Each row is followed by its class.
[  7  38  26 -16  10 -15  -7  60  17  25 -92 -11 -21 -12  29 -13  50   1
 -69 -14  -4   5  44 -28  -2  40  18  27  -1  24  46 -32 -14] -> Zos
[ -7 -17  10   7   3  25  20   0  -2  -5 -19  10 -19  -9  -4 -35   4  -1
  -4 -13 -17  16  -1 -10  -8   0  49  15  -4 -28  35 -16  -1] -> mabob
[-10  -1   0 -29  46 -65  34 -63 -43  -8  -8 -10  42 -19  -2 -27   3  45
 -35  25 -43   5   4  20 -17 -11 -48 -21  10  17  99 -46  11] -> Direg
[ 25  -5  14   9  18   6   9  24  -6   5  77   4  35  37  -1   2 -16  29
 -10   8  -2  -9  13 -15 -30  21  79   8  12  -6 -33 -13  19] -> mulu
[ -5  21   7  14  34 -14 -26  44   2 -16 -26 -24  -3   5  -1 -14  15  17
 -21   9   7  19  15 -14  23  18 -24  13   7 -23  23   6 -20] -> mulu
[  5  21  11  22  30  -9 -26  34   6 -14 -14 -13   0   9  -8 -16  11   7
 -23  14   1  30  28 -10  21  -1 -25  -1   5 -37  37  12 -19] -> biri
[ 51 -46  10 -11  50  -2   0  50  -6 -24  54  -8  47  12  43   1   6  47
 -29  23 -13   8 -20  21 -19   5 -10  -8   7  19  17 -19   1] -> Direg
[ -9  35 -19   1  35  -5  15 -22 -44  -4 -44  16 -39 -44  42 -16 -31 -17
  -2 -22  12  14  -4  21  10  32 -34 -13  12  -5 -15 -67   9] -> zif
[-10  18   0  14  24  -5 -36  41  13 -14  -5  -4   1   8  -1 -18  25  10
 -25  25   4  13  26 -27  20   8 -18  -1  14 -30  36   2  -7] -> valiv
[ 46  -5  26 -29  74  22 -13 -51 -52 -12 -30 -35 -24  44 -38  -2  26  -9
 -46  26  18   4  19  -3  14  -6  20  26  13 -19 -26  -3 -15] -> zif
[-19   8  28 -27  30 -10  71 -47 -75 -15 -40 -46 -46  16   8   6 -20  -6
   8 -56 -34   1  11  39 -29  35  -5 -10   0  -8 -31 -10 -48] -> gapit
[ -5  12  -2  -3  -9  11  19  36  10 -14 -11 -17  -6  12  57   9   2  22
 -10 -38 -18  -5 -10  -8  -6   5   0 -23  -2   2  11  18   7] -> valiv
[-48  16 -35 -23  21 -62  43 -50  -6 -30 -36  32  12 -23  21  -9   5 -12
  51  11  20 -50 -34  19  -5   6 -55 -30  10 -22 -35 -44  12] -> valiv
[  0  15 -14  15 -39  41 -15  -1  22  17  24  31  24 -17 -34  14 -10 -41
   2 -12  24  10   9 -54  22 -20   0 -27 -12  20 -10   5  25] -> disad
[-17  -7  20   5  19  20  20  -7  -6  14  17  27   5 -23 -23 -27   1  -2
 -10 -18 -10  15   2 -29 -22   8  78  21 -16  -5  48 -13  10] -> Zos
[ -7  22   5  14   9 -31 -41  26   1 -18 -18 -13 -12   2  -1 -17  14 -11
 -19  18   5  26  26 -18  18  16 -14  11  20 -23  44 -13  -9] -> gapit
[ 15 -50   2 -25  63  32  64 -61 -60 -31 -35 -22 -17  24  -5  20 -27 -10
  11 -11   7   5 -19   8  23 -31 -36 -29  -3   2 -39   5 -28] -> gapit
[ 35  -3  10  14  22  12   9  23   7   0  77  15  30  39   2  -2 -25  30
 -11  18   1  -1  18 -11 -23  17  69  -4  10 -14 -34 -21  16] -> disad
[-12  18   6  11  26 -15 -29  44  11 -19 -17 -27  -6   9   2 -10  13  16
 -13   3   9  14  18 -18  19  17 -17  13   9 -37  37  16  -9] -> mulu
[-20  10  -4   2   2   4  19 -23   5 -11  -1  16  -6 -27  13 -27  11   6
  -8 -41 -10  26  12  17 -36  15  62   8 -15 -25  64 -19  28] -> biri
[ -2   0  -5   9 -36  32  -5  -9  19  21  24  38  26  -5 -27  14 -16 -43
  17  -4  16  -2  -2 -42   8 -35   2 -34 -10  24  -5  17  19] -> gapit
[ -3  11  -8   1 -28  37  -9  -6  21  23  18  27  22 -16 -27  20  -5 -39
   1  -4  20  17  -4 -45   9 -33   3 -26 -14  14  -9   3  22] -> Direg
[ 30  -6  15   8  29  13  15  33   5   3  72   7  40  39   0   4 -15  31
  -5   7   9 -11  10 -13 -29  14  70   8   6  -6 -34 -15  17] -> mulu
[  8 -27   8   0  43  12  38  38  -7  36   0  12  27 -18   4 -12  -4  29
  -3  24  -6  -4  27  59  -6   6 -26  -8 -19 -10 -36  14 -30] -> biri
[-10  -4   1  14  16   7  19 -12  -6  -5  -9  22  12 -17  -6 -31  11   0
 -11 -17   9  21  18   0 -32   1  43  -6 -13  -4  60 -22  14] -> biri
[-36  57  40 -46  86   1   5   6 -31  12 -71 -24 -27  10  35  23 -28  27
 -20  -2  34  -7  -1 -42  -1  11  11  53 -28  19 -37 -46 -31] -> Vepom
[ -5  24   5  19  26 -14 -44  28  13 -16  -2  -9 -11  12 -16 -14  12  11
 -20  13  12  24  26 -26  24  12 -16  15  13 -30  42  -3 -11] -> Zos
[ 51  14   9  36  29 -54 -10  18 -32 -31  -4 -22   2  17  44 -24  20  22
  -5 -21  20  14   0  94 -56  11 -13 -17  12 -24  -4  -2  11] -> biri
[   6  -35    5  -32   67  -41   46  -44  -18  -22 -107  -30  -17    1
   13  -14   -5  -28   42    9   40  -33   -6   41    9  -26  -44  -18
    4  -58    6    9    0] -> zif
[ 23  14  27 -29   9  -3  -6  31  42 -10  10  -4  31   4  35  12  38  -2
 -30  -2 -22 -14   5 -21   1   4  65  30 -10 -19  28  17  51] -> valiv
[ -3  28   1 -14   3 -34  22 104  52 -29 -66  -7  17 -17 108  -6  28  19
  -7 -34   0  -4 -12  -1 -20  23 -22   2  -9   2  40 -58  21] -> valiv
[ -2   7   7  23  24 -15 -36  47   7 -15  -3  -8  -4  -2 -21 -22  23  -2
 -16  11   8  26  26 -17  17  17 -27   6  15 -37  35  -6 -20] -> Zos
[  2   1 -10   8 -25  39  -2  -4  19  15  29  25  25 -12 -27  19  -2 -37
  -2  -2  10  21   4 -37  12 -25   5 -36 -10   4 -10  19  24] -> Direg
[ -9  12  21 -21  28 -27  29  50  24 -24 -69 -19  14  12  74  -9   6  35
  11 -46  15 -17 -16   6 -50   6  19   1 -25   1  41  -7  17] -> mulu
[ -7  -1  -9   7 -31  36   1   3  10  18  22  18  34 -13 -35  15  -5 -31
   9 -19  15   2   0 -48  10 -22  -1 -22 -12  18 -14   7  18] -> mulu
[ 35 -13  11  15  23   9   5  37   8   9  74  19  34  30   2   0 -19  20
  -7  12   5  -1  17 -16 -21   9  62  -5  12 -15 -34 -22  18] -> Zos
[  0  28   3  20  13 -10 -29  37  12 -22  -9  -8  -9   9   1 -15  12   3
 -22   6   9  26  18 -32  21   7 -16  13  12 -31  50 -13 -11] -> biri
[ 32 -12   9  12  25  12  14  28  11  -3  69   0  26  39  14   3 -22  31
  -5   9   4  -4   9   5 -18  10  65   7  12 -17 -35 -21  15] -> mabob
[-29  -8 -25 -11  43 -24  -7 -30   3 -13 -30  26   9 -24 -15 -21 -14  -9
  51   6  75 -26  -3   5 -11  -2 -36 -23   4 -19  -6 -64 -11] -> Vepom
[-19  25   5   9  19 -10 -38  40   9 -19 -47 -23 -19  13   3 -12  16   9
 -12   4  17  16  22 -26  17  13 -24  15   4 -26  31   7 -14] -> mulu
[ -3  -5 -10   7 -32  34 -26   3  28  17  24  30  21 -18 -35  18  -9 -47
  13 -15  18   8  11 -58  24 -24  -9 -28  -6   7  -3   2  17] -> Zos
[ -9  27   4  19  23  -6 -37  35  10 -18 -13  -5 -17   6   1 -16   3  10
 -16  11  14  21  30 -15  15  22 -22   5   4 -27  35   0  -8] -> disad
[-42  25  -7  12 -28 -19  22 -22 -32 -13 -88  -6 -31 -14  15  -8 -14 -28
  27 -30  21  -2   2   0  -6   8 -43 -23 -15  19  -7  -4  -4] -> disad
[ -8   9  10  19  26 -12 -32  47   6  -8 -11  -9 -14  -2   0 -17  11  -4
 -17  17   4  27  24  -8  18  11 -24   2  13 -35  46  19 -20] -> gapit
[ -4  -3  -9   6 -29  33  -2 -11  14  18  23  33  26 -13 -20  12  -9 -33
   9 -13  13   8  -2 -26   2 -27   7 -34 -13  28  -4  12  17] -> gapit
[-17   7  14  -3  20   9  10 -14   7   9   8  24  -7  -8   1 -13   7  -3
 -21 -12 -10   8  11 -15 -24  10  68   1  -5  -9  65  17  18] -> gapit
[ 10  -4  -4  14 -26  48  -7   4  18  19  26  28  36 -10 -33  16 -10 -32
   4  -7   9  19  11 -37  18 -45 -20 -28 -20  12  -2  12  13] -> biri
[-24 -26   9  -1  10  23  -6  -8  19  -6  16  27  10 -28 -25 -17   7 -13
   7 -16  -4  22  20 -14 -16  12  47  18 -22  -2  63 -18  12] -> Zos
[-18  19 -16  -4  -4 -47  -2  26  29  11 -25   6  -5  11  26   6  16   5
 -17  35  19 -31 -20 -38   5  16   5 -20  32   5   5   7 -16] -> Direg
[  3  46  16  -4  13 -35  32  55 -12  13   6  -4  -5 -15  63  19  11  -7
 -20 -62  -9 -29   7   9 -48  58  10 -30  19 -18  -7  11  28] -> mulu
[ -9   8 -14   2 -26  39  -9 -13  15  22  26  25  22  -5 -21  21  -3 -31
   3  -7  27  -7   9 -51  11 -34   5 -23  -7  17   0   6  35] -> valiv
[ -1  10  -6   3 -32  31 -17  -2  24  18  27  31  37 -16 -31  11 -10 -35
   7 -13  16   0   6 -49   9 -24  -1 -35 -16  16  -6   7  23] -> disad
[ -7  14 -13   0 -37  34  -7 -11  28  15  28  29  28 -14 -24  22  -4 -38
   7 -10  15  11  -3 -38   7 -22  10 -32 -15  16 -18  10  26] -> Direg
[ -7  25  13  19  22 -10 -38  27   8 -16 -15 -19  -6  16  -7 -14   1   1
 -12  24   0  20  18 -19  24   8 -26   7  10 -20  44  14 -13] -> zif
[ -3  -9  -2   7 -36  39 -16   9  20  22  42  35  32 -18 -37  18 -12 -43
  12 -14   3   9   8 -60  14 -26  -8 -23 -11  17  -1  -2  19] -> Zos
[ -1  16   6  10  33 -14 -33  27   9 -19 -20 -18  -5   5  -4 -11  12   1
 -22  25   8  32  24 -11  24   8 -21  -7   9 -36  34  12 -12] -> Direg
[ 28 -14   9   8  28  10  10  31   1   1  62   3  37  36   1   0 -11  30
 -11  11   8  -8  13 -13 -23  17  70   3  10  -6 -32 -12  12] -> mulu
[ 15   3   2  17 -31  40  -6   3   8  23  29  35  34 -16 -21  16 -14 -37
   3  -9   4  14   5 -34   9 -37 -11 -24 -19  25  -9   4  19] -> biri
[-15  -5  18   5   7  16  24 -10  -9   5   4   6   5  -8 -16 -22  14  12
 -20  -6 -31  21  26   9 -21   8  44  16 -20 -14  48  17   1] -> biri
[ 14 -31  -2 -27  45  14  34 -43  11 -36 -29  -3   7 -11  49  35  -4   8
  32 -34  -9   8   8 114  -4   4 -14 -13 -51  -6 -62  47  35] -> Zos
[-51 -11  26 -17  33 -14  50  16 -45  -1 -57  -2  -7 -21  38   8 -42 -18
  39  -4 -15  -4  -2  -5  -3  14 -16  -1 -28 -14 -71  -5 -16] -> Zos
[ 41  -2  19 -27  12  20   6  22   4  -5  -5 -27 -15  33   1  25  37  10
 -29 -30  -3 -36  -4  -6   5  16 -26  11   8   7  10  42 -14] -> mulu
[ 38 -19   9  16  23  18  10  29   4  -2  85   4  37  39   5   2 -25  29
  -4  12   6  -2  16   3 -21   9  60   5  13  -8 -33 -31  17] -> mabob
[ 13  18   5  31  23  -4 -37  39   8 -14 -13 -19  -8   6 -13 -17   7  13
 -21  12  15  27  28  -9  28  17 -22   1  16 -18  26 -10 -30] -> Vepom
[ -6  39   3  37  54 -61  29  75  10   4 -84  15   5 -26  83 -30  11  37
 -16 -21  -3  13 -24  40 -48  21 -38 -57   2  14  26 -22 -26] -> mulu
[ 31 -15  10  20  18  19  14  36   6   4  76   8  33  35   0  -1 -20  24
  -3  12  11  -5  12  -3 -21   8  56   6  12  -9 -32 -25  13] -> mabob
[ 54 -25  14 -12  37 -42  22  27   3 -29   0 -52 -11  61  65   9   4  65
 -13 -12 -17 -38 -21  34 -20   3  -9  -7  32 -29  40  45   3] -> mulu
[ -5  44   3  16  24 -19 -42  36  19 -19 -20 -12  -6   3   7 -13   7   7
 -21   0  19  25  24 -26  23   8 -22   7   8 -32  55  -9  -8] -> biri
